Below is a small trained network, with its code and all its weights. Each question gives an input and a class and asks what happens when units are switched off, that is, made to give their printed mean instead of their output.

import numpy as np


def w(rows, s, z=0):
    codes = np.array(rows[::2]) - 128.0
    scale = np.full(codes.shape[1], s)
    scale[-1] = z or s
    return codes * scale


def f(y):
    return np.maximum(y, 0)


def log_softmax(a):
    a = a - a.max(-1, keepdims=True)
    return a - np.log(np.exp(a).sum(-1, keepdims=True))


def net(x, mask):
    res = np.array(x, float).reshape(1, 6) / 4 @ E
    y = f(res @ A[0][:, :-1].T + A[0][:, -1])
    res = res + np.where(mask, y, B[0][:, -1]) @ B[0][:, :-1]
    return log_softmax(res[-1] @ U[:, :-1].T + U[:, -1])


A, B = {}, {}
E = w([
[230,121,97,128,52,99,242,104,64],'x0',
[40,240,51,120,146,160,187,208,59],'x1',
[136,133,137,130,142,124,128,130,121],'x2',
[78,50,168,116,170,254,214,90,90],'x3',
[157,135,230,233,52,182,121,238,113],'x4',
[117,158,175,20,57,154,60,108,45],'x5',
],0.0063)
A[0] = w([
[121,145,163,71,94,76,65,137,77,148],'neuron 0',
[66,142,162,124,187,141,37,161,199,48],'neuron 1',
[140,108,172,175,90,165,117,198,111,42],'neuron 2',
[80,36,159,107,165,255,231,79,82,111],'neuron 3',
[139,138,88,190,182,116,167,122,181,48],'neuron 4',
[177,202,91,131,97,10,78,172,160,56],'neuron 5',
[174,184,68,128,80,40,69,160,162,72],'neuron 6',
[71,127,165,114,190,166,88,125,143,119],'neuron 7',
[126,136,164,73,77,154,67,114,74,83],'neuron 8',
[182,24,216,122,84,142,94,73,169,78],'neuron 9',
[144,103,91,180,162,62,135,155,155,157],'neuron 10',
[211,129,101,122,71,83,215,112,79,2],'neuron 11',
[136,111,91,202,184,114,158,176,178,136],'neuron 12',
[79,197,48,80,157,149,178,159,95,86],'neuron 13',
[81,189,92,117,104,184,173,205,59,129],'neuron 14',
[119,177,148,49,57,116,76,132,58,98],'neuron 15',
[198,130,84,109,88,104,204,85,89,205],'neuron 16',
[48,162,135,134,163,142,50,149,146,197],'neuron 17',
[129,127,101,201,186,95,166,142,189,74],'neuron 18',
[168,135,126,141,51,122,203,132,68,130],'neuron 19',
[61,221,90,142,125,167,181,216,77,64],'neuron 20',
[140,113,188,185,76,159,122,202,132,13],'neuron 21',
[130,98,85,191,155,120,174,157,197,89],'neuron 22',
[138,136,177,194,58,163,125,209,122,71],'neuron 23',
[156,169,186,190,89,157,158,197,155,71],'neuron 24',
[133,114,62,76,169,127,143,77,136,21],'neuron 25',
[102,132,29,65,153,86,139,47,165,13],'neuron 26',
],0.0068,0.004)
B[0] = w([
[131,102,92,152,97,191,131,131,102,198],'neuron 0',
[130,217,173,164,106,147,191,76,189,193],'neuron 1',
[104,133,153,78,190,74,111,80,76,176],'neuron 2',
[121,84,163,75,144,137,176,255,155,253],'neuron 3',
[152,148,106,97,100,181,115,120,89,173],'neuron 4',
[97,93,164,58,170,152,192,235,152,212],'neuron 5',
[109,78,192,82,166,139,172,241,143,206],'neuron 6',
[113,166,166,167,92,133,170,108,173,185],'neuron 7',
[164,146,65,127,100,199,111,121,94,182],'neuron 8',
[228,93,34,140,150,76,72,134,212,210],'neuron 9',
[123,128,97,146,75,178,121,136,88,192],'neuron 10',
[114,227,206,165,142,146,200,80,185,192],'neuron 11',
[143,139,76,113,86,194,105,111,81,205],'neuron 12',
[188,98,94,156,136,85,90,106,171,213],'neuron 13',
[195,89,82,149,131,73,97,116,197,233],'neuron 14',
[142,128,74,130,87,189,119,133,81,205],'neuron 15',
[77,184,170,196,101,128,167,105,183,235],'neuron 16',
[104,175,162,189,85,134,169,97,183,221],'neuron 17',
[169,148,90,107,99,198,107,124,71,187],'neuron 18',
[107,180,156,167,108,132,158,109,178,212],'neuron 19',
[216,98,60,124,172,73,66,111,185,229],'neuron 20',
[106,142,163,63,194,75,82,63,68,180],'neuron 21',
[155,152,91,81,89,202,78,111,61,189],'neuron 22',
[77,117,175,82,179,53,98,64,66,204],'neuron 23',
[82,120,146,113,182,97,93,75,70,196],'neuron 24',
[85,124,174,98,176,84,106,99,66,169],'neuron 25',
[72,109,181,78,189,51,98,50,34,197],'neuron 26',
],0.0064,0.0071)
U = w([
[84,136,165,88,196,46,95,43,30,104],'0',
[118,123,116,158,92,129,125,126,137,252],'1',
[248,106,71,147,143,69,80,111,212,87],'2',
[108,223,186,186,87,158,174,83,195,87],'3',
[117,97,162,68,152,163,161,254,136,101],'4',
[167,152,70,117,60,252,94,103,29,99],'5',
],0.0093,0.014)

Each question gives the input, the list of numbers given to net, and the class t.
The units are the neurons (one row each of A and B). Each row of codes is followed by its name. A weight is (code - 128) times the scale printed after its matrix; where a second scale follows, it is the last column's (A, B and U).
mask holds one flag per neuron, in row order. A switched-off neuron (its flag False) gives its mean, the last column of its row in B, instead of its output. The means were averaged over made-up inputs and are rounded, as every weight is.
A unit's drop is (log p(t) with every unit on - log p(t) with that unit switched off) / (log p(t) with every unit on - log p(t) with every unit switched off).
The circuit of an input: a set's keep is (log p(t) with only the set's units on - log p(t) with every unit switched off) / (log p(t) with every unit on - log p(t) with every unit switched off). Starting from the 12 units with the biggest drops (on a tie, the unit counted first), units are removed one at a time, each time the one whose removal leaves the highest keep (on an exact tie, the one counted first), for as long as the keep stays at least 0.8.
circuit, biggest first: the units of the circuit, biggest drop first
unit that matters most: the unit with the biggest drop
top k neurons: the k neurons with the biggest drops, biggest first
input [-4,-7,4,-5,8,5], class 0: circuit, biggest first => (neuron 23; neuron 21)
input [-5,2,-3,-4,2,7], class 5: circuit, biggest first => (neuron 15)
input [-3,8,-1,3,-4,-7], class 2: circuit, biggest first => (neuron 20; neuron 13)
input [8,6,-4,-2,8,-3], class 0: circuit, biggest first => (neuron 23; neuron 24)
input [8,-6,-7,-2,3,-7], class 3: top 2 neurons => (neuron 11; neuron 16)
input [-6,-5,-4,-2,8,7], class 0: top 4 neurons => (neuron 23; neuron 21; neuron 2; neuron 24)
input [-7,5,-6,-7,-1,5], class 3: top 3 neurons => (neuron 17; neuron 1; neuron 3)
input [-1,-5,5,-8,-4,2], class 4: circuit, biggest first => (neuron 5; neuron 6)
input [8,-6,-4,-6,-2,-4], class 3: circuit, biggest first => (neuron 11; neuron 16)
input [3,8,7,-4,-5,-6], class 2: top 3 neurons => (neuron 13; neuron 20; neuron 14)
input [-4,-1,0,7,-6,-5], class 4: top 2 neurons => (neuron 3; neuron 23)
input [-3,-6,6,7,4,-8], class 5: circuit, biggest first => (neuron 22; neuron 12; neuron 18)
input [7,7,3,-2,-2,4], class 2: circuit, biggest first => (neuron 20; neuron 14)
input [0,-2,5,5,-3,7], class 5: unit that matters most => neuron 8
input [-6,4,0,-5,1,4], class 3: top 2 neurons => (neuron 17; neuron 1)
input [7,-6,-6,-2,0,2], class 3: top 2 neurons => (neuron 11; neuron 16)
input [-1,-7,-8,-8,-5,-4], class 1: circuit, biggest first => (neuron 20; neuron 14)
input [8,5,1,-6,6,-3], class 3: top 2 neurons => (neuron 11; neuron 19)
input [2,8,-5,-3,5,-3], class 2: top 2 neurons => (neuron 20; neuron 14)
input [0,4,2,2,-3,0], class 2: unit that matters most => neuron 13
input [-4,-7,-5,-8,-6,-5], class 4: top 2 neurons => (neuron 5; neuron 6)
input [-7,-8,-7,6,4,-2], class 2: top 2 neurons => (neuron 9; neuron 16)
input [-6,8,4,-3,2,-2], class 2: top 2 neurons => (neuron 20; neuron 14)
input [-6,4,2,-2,-2,3], class 3: circuit, biggest first => (neuron 17; neuron 1)
input [-2,6,-6,-1,8,-8], class 0: top 4 neurons => (neuron 23; neuron 24; neuron 21; neuron 2)
input [6,4,-3,6,6,2], class 0: circuit, biggest first => (neuron 23; neuron 2)
input [1,6,-4,-7,6,-1], class 4: circuit, biggest first => (neuron 5)
input [-6,-7,5,-6,6,8], class 5: top 2 neurons => (neuron 8; neuron 0)
